Below are the code and all the weights of a small trained network. Each question names an input and a class and asks about switching units off, where a switched-off unit gives its printed mean instead of its output.

import numpy as np


def w(rows, s, z=0):
    codes = np.array(rows[::2]) - 128.0
    scale = np.full(codes.shape[1], s)
    scale[-1] = z or s
    return codes * scale


def norm(h):
    return h / np.sqrt((h * h).mean(-1, keepdims=True) + 1e-5)


def f(y):
    return y / 2 * (1 + np.tanh(0.7978845608 * (y + 0.044715 * y**3)))


def log_softmax(a):
    a = a - a.max(-1, keepdims=True)
    return a - np.log(np.exp(a).sum(-1, keepdims=True))


def net(x, mask):
    res = np.array(x, float).reshape(1, 8) / 4 @ E
    u = 0
    for l in range(4):
        y = f(norm(res) @ A[l][:, :-1].T + A[l][:, -1])
        res = res + np.where(mask[u : u + 3], y, B[l][:, -1]) @ B[l][:, :-1]
        u += 3
    return log_softmax(norm(res)[-1] @ U[:, :-1].T + U[:, -1])


A, B = {}, {}
E = w([
[120,119,122,121,134,132,118,127,133,133],'x0',
[52,178,113,151,144,213,142,190,71,205],'x1',
[143,97,143,239,22,163,86,87,194,247],'x2',
[135,128,125,139,130,125,137,128,119,127],'x3',
[124,215,126,150,154,1,16,127,92,184],'x4',
[75,64,29,111,4,61,149,144,36,96],'x5',
[95,134,134,99,115,132,103,118,152,122],'x6',
[146,155,220,165,99,201,42,75,22,36],'x7',
],0.0081)
A[0] = w([
[202,37,116,118,152,65,78,32,154,72,42],'L0N0',
[131,118,202,154,122,209,39,30,2,65,2],'L0N1',
[39,155,141,142,153,208,134,200,29,207,30],'L0N2',
],0.0072,0.0079)
B[0] = w([
[108,248,164,146,56,153,159,190,172,122,201],'L0N0',
[72,135,98,175,161,68,194,55,147,145,254],'L0N1',
[111,229,125,168,66,164,146,174,174,92,192],'L0N2',
],0.017,0.0043)
A[1] = w([
[65,129,113,121,28,95,145,84,36,129,71],'L1N0',
[119,46,140,133,106,253,221,110,156,63,12],'L1N1',
[158,158,196,195,254,212,53,123,198,87,2],'L1N2',
],0.0064,0.0077)
B[1] = w([
[152,96,72,117,105,126,100,139,110,102,250],'L1N0',
[99,92,154,120,142,228,112,83,172,61,223],'L1N1',
[116,98,251,77,143,104,119,195,137,209,202],'L1N2',
],0.013,0.0022)
A[2] = w([
[107,157,147,84,218,112,137,190,63,13,64],'L2N0',
[143,225,109,146,156,31,2,137,71,177,3],'L2N1',
[150,62,156,249,49,171,61,95,156,206,23],'L2N2',
],0.0073,0.0039)
B[2] = w([
[182,172,97,90,91,159,82,53,104,215,224],'L2N0',
[140,28,133,202,110,224,123,92,198,140,248],'L2N1',
[161,194,107,8,157,109,102,79,49,143,252],'L2N2',
],0.017,0.0037)
A[3] = w([
[79,53,27,132,2,113,67,182,16,59,3],'L3N0',
[242,122,203,98,73,25,128,77,193,31,66],'L3N1',
[52,115,200,96,211,75,208,128,189,243,156],'L3N2',
],0.0068,0.0046)
B[3] = w([
[192,142,244,150,214,63,135,196,149,84,238],'L3N0',
[75,205,68,198,121,195,120,194,116,148,229],'L3N1',
[146,102,117,157,92,9,154,156,52,36,254],'L3N2',
],0.014,0.0037)
U = w([
[98,239,119,164,75,161,140,197,155,128,49],'0',
[169,159,94,17,139,142,97,72,70,176,145],'1',
[68,95,68,177,167,59,193,84,112,125,253],'2',
[173,91,249,124,165,84,116,201,100,104,13],'3',
[113,17,133,159,125,230,104,112,155,121,187],'4',
],0.016,0.0041)

Each question gives the input, the list of numbers given to net, and the class t.
The units are the neurons (one row each of A and B). Each row of codes is followed by its name. A weight is (code - 128) times the scale printed after its matrix; where a second scale follows, it is the last column's (A, B and U).
mask holds one flag per neuron, layer by layer. A switched-off neuron (its flag False) gives its mean, the last column of its row in B, instead of its output. The means were averaged over made-up inputs and are rounded, as every weight is.
A unit's drop is (log p(t) with every unit on - log p(t) with that unit switched off) / (log p(t) with every unit on - log p(t) with every unit switched off).
most important unit: the unit with the biggest drop
top k neurons: the k neurons with the biggest drops, biggest first
top k neurons in layer l: the k neurons of layer l with the biggest drops, biggest first
input [-5,-4,-5,-2,-1,5,3,-4], class 1: top 4 neurons : L2N0, L0N1, L0N2, L3N2
input [6,1,-5,5,-2,7,-4,1], class 3: most important unit : L3N0
input [-1,-6,1,-5,-5,0,-3,7], class 2: top 2 neurons in layer 0 : L0N1, L0N2
input [-1,6,-8,-8,-4,5,-8,5], class 1: top 3 neurons : L2N0, L0N0, L3N1
input [2,-8,8,6,0,-8,-6,8], class 0: top 2 neurons in layer 0 : L0N0, L0N1
input [-3,-7,-2,8,-5,-7,7,2], class 0: top 2 neurons : L0N0, L3N1
input [4,-8,-8,4,1,4,-8,1], class 0: top 4 neurons : L0N0, L3N1, L2N2, L1N1
input [-8,-7,5,5,8,4,0,6], class 4: top 3 neurons : L2N1, L0N2, L3N2
input [-6,1,5,-5,3,-6,-1,-2], class 3: top 4 neurons : L1N2, L3N2, L2N0, L0N1
input [5,-7,-3,7,-5,2,-3,-6], class 0: top 2 neurons in layer 0 : L0N1, L0N0
input [-1,-3,-4,6,-2,4,-2,-4], class 1: top 3 neurons : L0N1, L2N0, L3N2
input [-5,3,7,7,8,4,7,-2], class 4: top 2 neurons in layer 2 : L2N1, L2N0
input [-2,3,-4,-7,-6,-1,-4,4], class 4: top 3 neurons : L1N1, L2N2, L0N0
input [0,2,8,-1,-2,4,1,5], class 1: most important unit : L2N2
input [4,2,7,4,7,-7,-7,-7], class 1: top 2 neurons : L2N2, L0N1
input [5,2,-4,0,8,8,-1,1], class 3: top 2 neurons : L3N0, L1N0
input [-3,-6,1,-1,7,5,0,-4], class 4: top 2 neurons : L2N1, L0N1
input [3,-7,8,6,-6,3,6,-7], class 1: top 2 neurons in layer 2 : L2N2, L2N1
input [0,2,-4,-3,-1,6,-8,-1], class 3: top 2 neurons : L3N0, L2N2
input [-3,4,7,4,2,-8,-6,0], class 3: most important unit : L1N2
input [-3,2,3,4,7,-6,-2,-6], class 4: top 2 neurons in layer 0 : L0N1, L0N0
input [4,6,-8,3,-6,4,-7,-8], class 1: top 2 neurons in layer 2 : L2N0, L2N1
input [2,1,7,3,8,-7,0,4], class 4: top 2 neurons in layer 2 : L2N1, L2N0
input [-6,-2,-5,-5,5,-7,-5,7], class 2: top 2 neurons in layer 3 : L3N0, L3N2
